Each row has a name. After each piece below comes the name of the row it's from, unless a question asks for something else. Each question is about the rows just above it.

[-103  -90  -57   57   37  -17   95 -110   23   92  -56   97   16  -27
  103   16   89  -96  -59  101   18   42  -93  -47  -96 -112  -93   39
   42  108  -24  113  -64    0   83   35   33  -23  -68  -66  -44   79
   -1   90  -34  118  -65   88  -31   18   -9   54   63 -114   14   49
  -51] : <93>
[ -16  -94   46  -41  -90   37  -99  -23 -102 -110  -92   69   83  -61
  -32    4  -12  -69   22  -52   68  -21  -88   29   74   54   80  -23
 -119  -15  -12  119  113  -67   74   51  -73  -17  -44  -62  -48   29
 -111  -86  106   63  -87  -97  -62   34  -31   83  100  -74  -66   16
   50] : <31>
[ 117   16   54 -103  -93   14 -110  -56  -44   42  -65  -34  -93 -114
   83  -59   23   88  -51   90   33   92   18 -112  -31  -96   97  -47
  -27  -23   57  -66  113   16   -1   79   37   49  101  -68  -24  -17
   63  -64  103   42   95   35  -57  -90   18    0   -9   89   39  -96
  108] : <114>
[  50   16  -66  -74  100   83  -31   34  -62  -97  -87   63  106  -86
 -111   29  -48  -62  -44  -17  -73   51   74  -67  113  119  -12  -15
 -119  -23   80   54   74   29  -88  -21   68  -52   22  -69  -12    4
  -32  -61   83   69  -92 -110 -102  -23  -99   37  -90  -41   46  -94
  -16] is which row reordered?
<31>
<31> without one entry, shuffled: [ -48  -61  119  -62  -31  -41  -23  -74  -17  -66  -12   46   54   22
   34  -69  106  -44  -67   83   80   74  -21   74  113  -92  -94   29
    4  -15 -119  -99 -102  -73   69  -52  -90  -32  -87   83   50   29
  -88 -111  -86  -12   68  -16  -23 -110   37  -97  -62   63  100   51]. Gone:
[16]
The rest of the row after [  14 -110]:
[ -56  -44   42  -65  -34  -93 -114   83  -59   23   88  -51   90   33
   92   18 -112  -31  -96   97  -47  -27  -23   57  -66  113   16   -1
   79   37   49  101  -68  -24  -17   63  -64  103   42   95   35  -57
  -90   18    0   -9   89   39  -96  108]
q: [ 117   16   54 -103  -93   14 -110  -56  -44   42  -65  -34  -93 -114
   83  -59   23   88  -51   90   33   92   18 -112  -31  -96   97  -47
  -27  -23   57  -66  113   16   -1   79   37   49  101  -68  -24  -17
   63  -64  103   42   95   35  -57  -90   18    0   -9   89   39  -96
  108]
<114>
Go on from [-12 -69  22] to the end of its row.
[ -52   68  -21  -88   29   74   54   80  -23 -119  -15  -12  119  113
  -67   74   51  -73  -17  -44  -62  -48   29 -111  -86  106   63  -87
  -97  -62   34  -31   83  100  -74  -66   16   50]
Which row holds these entries in another order? [-114 -112 -110 -103  -96  -96  -93  -93  -90  -68  -66  -65  -64  -59
  -57  -56  -51  -47  -44  -34  -31  -27  -24  -23  -17   -9   -1    0
   14   16   16   18   18   23   33   35   37   39   42   42   49   54
   57   63   79   83   88   89   90   92   95   97  101  103  108  113
  118]
<93>

[  34   37    1   -4   28    3    2    0   31  -13   -3   -4   30    1
  -63  -27   12  -50  -52   40 -108  -16  -26    3  -17  -39  -27] -> <35>
[-62 -21 -18  -6  -1   3  28 -18 -11  21 -22 -65 -53  67  12 -22 -11 -22
 -27 -20  14  -4   3  35 -40  73 -12] -> <125>
[-12  30 -15  18 -48 -38 -21 -29  43  53  44 -13  36  -6 -20  34 -51  24
 -49  25  -3  -9  -4  31 -13 -43 -22] -> <98>
Which row holds [  34   37    1   -4   28    3    2    0   31  -13   -3   -4   30    1
  -63  -27   12  -50  -52   40 -108  -16  -26    3  -17  -39  -27]?
<35>
Where do [  -3   -4   30    1  -63  -27   12  -50  -52   40 -108  -16] appear?
<35>
Shuffled <35> with one entry gone: [   3  -17   31 -108    1   37  -16    2  -27    0  -52   -4   34   40
  -13  -26   -3    1   28   30   -4  -63    3  -39  -27  -50], missing
[12]
[-12  30 -15  18 -48 -38 -21 -29  43  53  44 -13  36  -6 -20  34 -51  24
 -49  25  -3  -9  -4  31 -13 -43 -22] is in which row?
<98>

[ 93  59  35  43 -74 -89] -> <31>
[-26  59  35  43 -74 -89] -> <136>
[-22  -6 -92 -50 -50  94] -> <125>
[100  93 -22  90  94 -27] -> <114>
[ 19 -20 -17 -21 -47 -16] -> <179>
[-80  76  77 -34 -12   7] -> <58>
[ 10   5 -58   6 -43 -19] -> <98>
[-79  41  26 -71 -72 -73] -> <35>
[-73  49 -22 -17 -11   7] -> <27>
q: [-79  41  26 -71 -72 -73]
<35>
Go on from [-26  59] to the end of its row.
[ 35  43 -74 -89]
Which entry of <179> is missing from [-17  19 -20 -21 -47]?
[-16]
Which entry of <58> is missing from [  7 -12  77 -34 -80]?
[76]
Where do [-22  90  94] appear?
<114>

[-36  -7 -42 -81] : <35>
[-52   9 -66  53] : <27>
[-32 -84 -50  35] : <31>
[ -3 -28  36  28] : <45>
[-33  23 -49 -84] : <108>
[-83  55 -42 -80] : <98>
[-66 -52   9  58] : <114>
[-32 -84 -49  34] : <58>
[ 20 -39  36  -7] : <93>
After [-28  36], its row goes on with
[28]
q: [-36  -7 -42 -81]
<35>
Put [ -7  20 -39  36] back in order: which row is it?
<93>
Go on from [-32 -84 -49] to the end of its row.
[34]
[-52   9 -66  53] is in which row?
<27>
q: [-66 -52   9]
<114>
q: [-83  55 -42 -80]
<98>

[ 81 -34 103 -52  -4  34 -17 -33 -49  74  28  45 -18 -55 105]  <58>
[-41  -6  84  89  41   5  38  74 109 -32  46 -11  70 100 -61]  <108>
[ 70 -50 109 -57 -10  33 -33 -34 -32  67  47  37 -11 -52  99]  <31>
[-39  54 -41  85  41   4  39  73 107 -30  46 -10  70  99 -59]  <93>
[ 77 -35 103 -51  -5  30 -20  31  87  70  34  39 -12 -50  99]  <45>
[ 89  -6  84 -41   5  35   9 -29 -21  58  49  36  -9 -45  90]  <179>
[ 89  -6  84 -51  -9  36 -34 -31 -71  76  -8  53 -27 -55 103]  <136>
[ 77 -35 103 -51  -5  30 -20 -31 -40  70  34  39 -12 -50  99]  <98>
[ 34 -49 -34  80 103  28 -52 -17  45 -33 -55 -18  -4  74 105]  <27>
Where do [ 84 -41   5  35   9 -29] appear?
<179>
The rest of the row after [ 80 103  28 -52 -17]:
[ 45 -33 -55 -18  -4  74 105]
q: [ 89  -6  84 -41]
<179>
Which entry of <45> is missing from [ 77 -20 -12 -51 -35  39  31  87  70 103  34  99 -50  -5]?
[30]
Which row holds these entries in another order? [105 -55 -18  45  28  74 -49 -33 -17  34  -4 -52 103 -34  81]
<58>
Which row holds these entries in another order? [103 -55 -27  53  -8  76 -71 -31 -34  36  -9 -51  84  -6  89]
<136>
[ 54 -41  85  41   4  39  73 107] is in which row?
<93>

[ 11 -19 -10 -17  11 -15  -4 -29 -34  34] = <136>
[ 11 -34 -10  34 -30  11 -17  -4 -15 -19] = <114>
[ 15  -5  -6  -7   6   0  -3 -19 -18  13] = <31>
[-50   6  19  18 -19 -16  10 -19  41 -22] = <27>
[ 56  20 -11   1  11  48  -8 -41 -10 -15] = <125>
[ 56  20 -11   1   5  48  -8 -41 -10 -15] = <108>
[ 19  -3  -7  -8   5   2  -2 -23 -19  16] = <58>
[-23  -9   7  -3 -10 -24  10  10 -12  32] = <179>
[112  42 -23  16  17 101 -20  -1  -9   0] = <35>
The one value in <31> and <35>:
[0]
[-34 -29 -19 -17 -15 -10  -4  11  11  34] is which row reordered?
<136>
Which value is in both <136> and <27>?
[-19]
The one value in <114> and <27>:
[-19]

[ -5   2  12  23  22 -22  37 -14  10 -39   4   6 -17 -15  14 -71 -41 -25
 -12 -28  87  33  10   1   0 -57   8  33  25 -18  -3 -13  21  10  -2   4
 -31 -26 -16 -29  21] = <125>
[  1  -8 -18  32  35 -13  19  37 -16 -34  17   8  39  26  27 -20 -27  19
  14  -6  41  -8  -8 -22  11 -38 -13  15  65  32  16   1  38 -18  17  -6
  72 -20   2  23  20] = <27>
[  7  -3   6 -51 -27 -40   7  -3  -1 -33  31 -23  84  -3  12 -67 -16 -11
  -1   8 -24  15   1  32 -16  96  10 -17  22  45  16   1  55 -15 -20  -9
  72  20  -4  -8 -57] = <45>
[  1   0  12   0  30 -19  12   6  24 -68 -35 -17  -1  27 -14 -81  22  33
   3 -35  34  25  12  41 -14  56  15   2  47  18 -42 -34   5 -12   7  14
  14   3 -27 -21  29] = <136>
[ -5  10   1 -12 -21  86  12 -27 -23  34   0  20  23  -6  18   6  10  21
   2  -8 -27  -3  59   0 -13  16  11 -26  87  17  58  21  52   8  37   8
 -19 -36 -16  34  13] = <35>
After [ -3 -13], its row goes on with
[ 21  10  -2   4 -31 -26 -16 -29  21]
Where do [  1  -8 -18  32  35 -13  19  37 -16 -34  17   8  39  26  27 -20 -27  19
  14  -6  41  -8  -8 -22  11 -38 -13  15  65  32  16   1  38 -18  17  -6
  72 -20   2  23  20] appear?
<27>

[ 37  -3 -13  17 -27 -17  17  -1 -12  17 -28  -9  -3 -13 -52  24  63  -2
 -19  18   8  49  -5 -11  -7 -73   1 -25   6  23  -3 -17 -46  35 -28  61
  -6  53   5  13  -1  23  36  35 -25  13   7  -9] : <35>
[-26  24  -1 -34  58   0  18  -3  27  18  39  42  -9   3   2 -27  -1  49
  20  40  -3   7 -21   4 -25  -1  31 -14  23  31   3 -30 -32 -30   4 -41
  -8 -32  14  13  10   1 -66  -3  15  -1  28 -27] : <125>
[-47 -17   8 -13  17  13   5  -9   1 -11 -12 -73  36  13  -3  23 -13  -3
  -2  17  35  23  -6  35  24  17   6 -25   7  -3  -5 -27 -17 -25  -1  -1
  61   7 -28 -28  18  53  -9 -19  49  -7  37  63] : <58>
q: [-26  24  -1 -34  58   0  18  -3  27  18  39  42  -9   3   2 -27  -1  49
  20  40  -3   7 -21   4 -25  -1  31 -14  23  31   3 -30 -32 -30   4 -41
  -8 -32  14  13  10   1 -66  -3  15  -1  28 -27]
<125>
Shuffled <125> with one entry gone: [ 18 -14  40  -8   4  10  31  14 -41 -25 -30   7 -32  18  13  31 -66 -26
  49   2  24  -3  27 -27  28  39 -32   4  -3  42 -21  -3   0  23  -9  58
 -34  20  -1  -1 -27 -30   3  -1  15  -1   3], missing
[1]
Shuffled <35> with one entry gone: [-25 -46  23  -1 -52 -27  -9  35 -73   1  63 -19  53  18  -3   7  -3  13
  23  -5  -2  -6  35  37 -13  -3  13  -7   6 -28 -25 -13  49  17 -17  -1
   5   8 -17  -9  61  36 -12 -11 -28  17  17], missing
[24]
[-73 -52 -46 -28 -28 -27 -25 -25 -19 -17 -17 -13 -13 -12 -11  -9  -9  -7
  -6  -5  -3  -3  -3  -2  -1  -1   1   5   6   7   8  13  13  17  17  17
  18  23  23  24  35  35  36  37  49  53  61  63] is which row reordered?
<35>
After [-25   6], its row goes on with
[ 23  -3 -17 -46  35 -28  61  -6  53   5  13  -1  23  36  35 -25  13   7
  -9]
q: [ -3 -17 -46  35 -28  61  -6  53   5  13  -1  23]
<35>
The row with [ 37  -3 -13  17 -27 -17  17  -1 -12  17 -28  -9  -3 -13 -52  24  63  -2
 -19  18   8  49  -5 -11  -7 -73   1 -25   6  23  -3 -17 -46  35 -28  61
  -6  53   5  13  -1  23  36  35 -25  13   7  -9] is
<35>

[ 1  1 -2  0  1] -> <45>
[ 31   6 -29 -58 -79] -> <35>
[ 31   6 -29 -58   3] -> <179>
[-3  3 -3  0 -3] -> <108>
[ 22  27  17  35 -51] -> <136>
[ 13  41   7 -94  11] -> <98>
[ 28  41  17  45 -77] -> <27>
[ 10 -27   7 -94  10] -> <31>
[ 0  1  0 -1  0] -> <93>
[18 12 13 -8 -2] -> <58>
After [ 3 -3  0], its row goes on with
[-3]
Which entry of <58> is missing from [13 18 -2 -8]?
[12]
q: [ 31   6 -29 -58   3]
<179>

[-89  68 -89  81  72  12  62  77  63 -58 -33  34 -67  54 -76 -57 -36  73
 -41] = <93>
[-89  67 -89  81 -48  20 -78 -70  68  69  -3  -4 -18 -64 -84 -70  70 -62
 -58] = <98>
[ 38 -69  85 -62  72  12 -78  77  63 -58 -33  34 -29 -30 -76   0 -36  73
 -41] = <35>
<98> without one entry, shuffled: [ 81 -89  70  68  67 -48 -78 -70  20  -4 -18  -3 -58 -84 -89 -64 -70 -62]. Gone:
[69]
The rest of the row after [-89  67 -89  81]:
[-48  20 -78 -70  68  69  -3  -4 -18 -64 -84 -70  70 -62 -58]
The row with [-89  67 -89  81 -48  20 -78 -70  68  69  -3  -4 -18 -64 -84 -70  70 -62
 -58] is
<98>
<35> without one entry, shuffled: [ 38  12  72  34 -36 -69 -62 -76 -33   0  85 -29  77  63 -78  73 -41 -58]. Gone:
[-30]
Where do [-78 -70  68] appear?
<98>
The row with [-33  34 -67  54 -76 -57 -36  73] is
<93>

[ -7  -3  19   6  -5  31  -5  54  63 -14  15  20  31 -23  16 -84 -13 -13
  57  43] -> <114>
[-33   0  27  28  -7   2  15  23  18   0 -18 -72  12   6 -52 -32  -4 -11
  49 -12] -> <136>
[ 21   1  25  31  -1 -19 -22  26  14   8   0 -22 -17   8  95  57  -1 -19
  10 -15] -> <31>
[ 33   5  22  -1   4  30 -44  31 -24   4 -58 -62  16  -1 -42  48   9  26
  22  17] -> <93>
[-13  -4 -38  43   2   5  34 -42   5  12  -1  80   2  14 -13 -58   6  -1
  -1   6] -> <125>
[  5  -2 -26 -78   1  19   0  -3 -14  -3 -28  24 -11   3 -53  72  -9  21
  40 -24] -> <179>
[ -8 -16 -26  25  -5  20 -29  24 -28 -19  38 -15 -18  -7 -26   4 -15   1
 -13 -16] -> <98>
[  4  -2  22  37  -3  25  19   8  -4  14  34 -54 -22   4 -54 -83   6 -25
  14 -34] -> <108>
[ 11   2   8   4  -5  30  28   2  -8 -10  87  37  -6  -8 -11 -48   1  -7
   3 -33] -> <35>
[ 25   0   8 -14  -3 -22 -28 -22  11  13  50  83   1  13 -13 -38   6  -3
 -18   6] -> <27>
[ 17   6  28 -35   2 -48  19  56  50  11  58 -62  22   2  39 -10   4  -8
  -5  42] -> <58>
After [-5 30], its row goes on with
[ 28   2  -8 -10  87  37  -6  -8 -11 -48   1  -7   3 -33]
q: [ -1   4  30 -44  31]
<93>

[ 45  44  26  58 -62 -41] -> <98>
[ 40 -22  56 -41 -18 -23] -> <179>
[ 57 -40  46  -9 -54  59] -> <45>
[ 32  57  28  84  45 -84] -> <108>
[-49  -3 -38 -82   8 -81] -> <136>
The rest of the row after [45 44]:
[ 26  58 -62 -41]
[26 58] is in which row?
<98>
Shuffled <136> with one entry gone: [-49 -38   8 -81  -3], missing
[-82]
The one value in <108> and <45>:
[57]

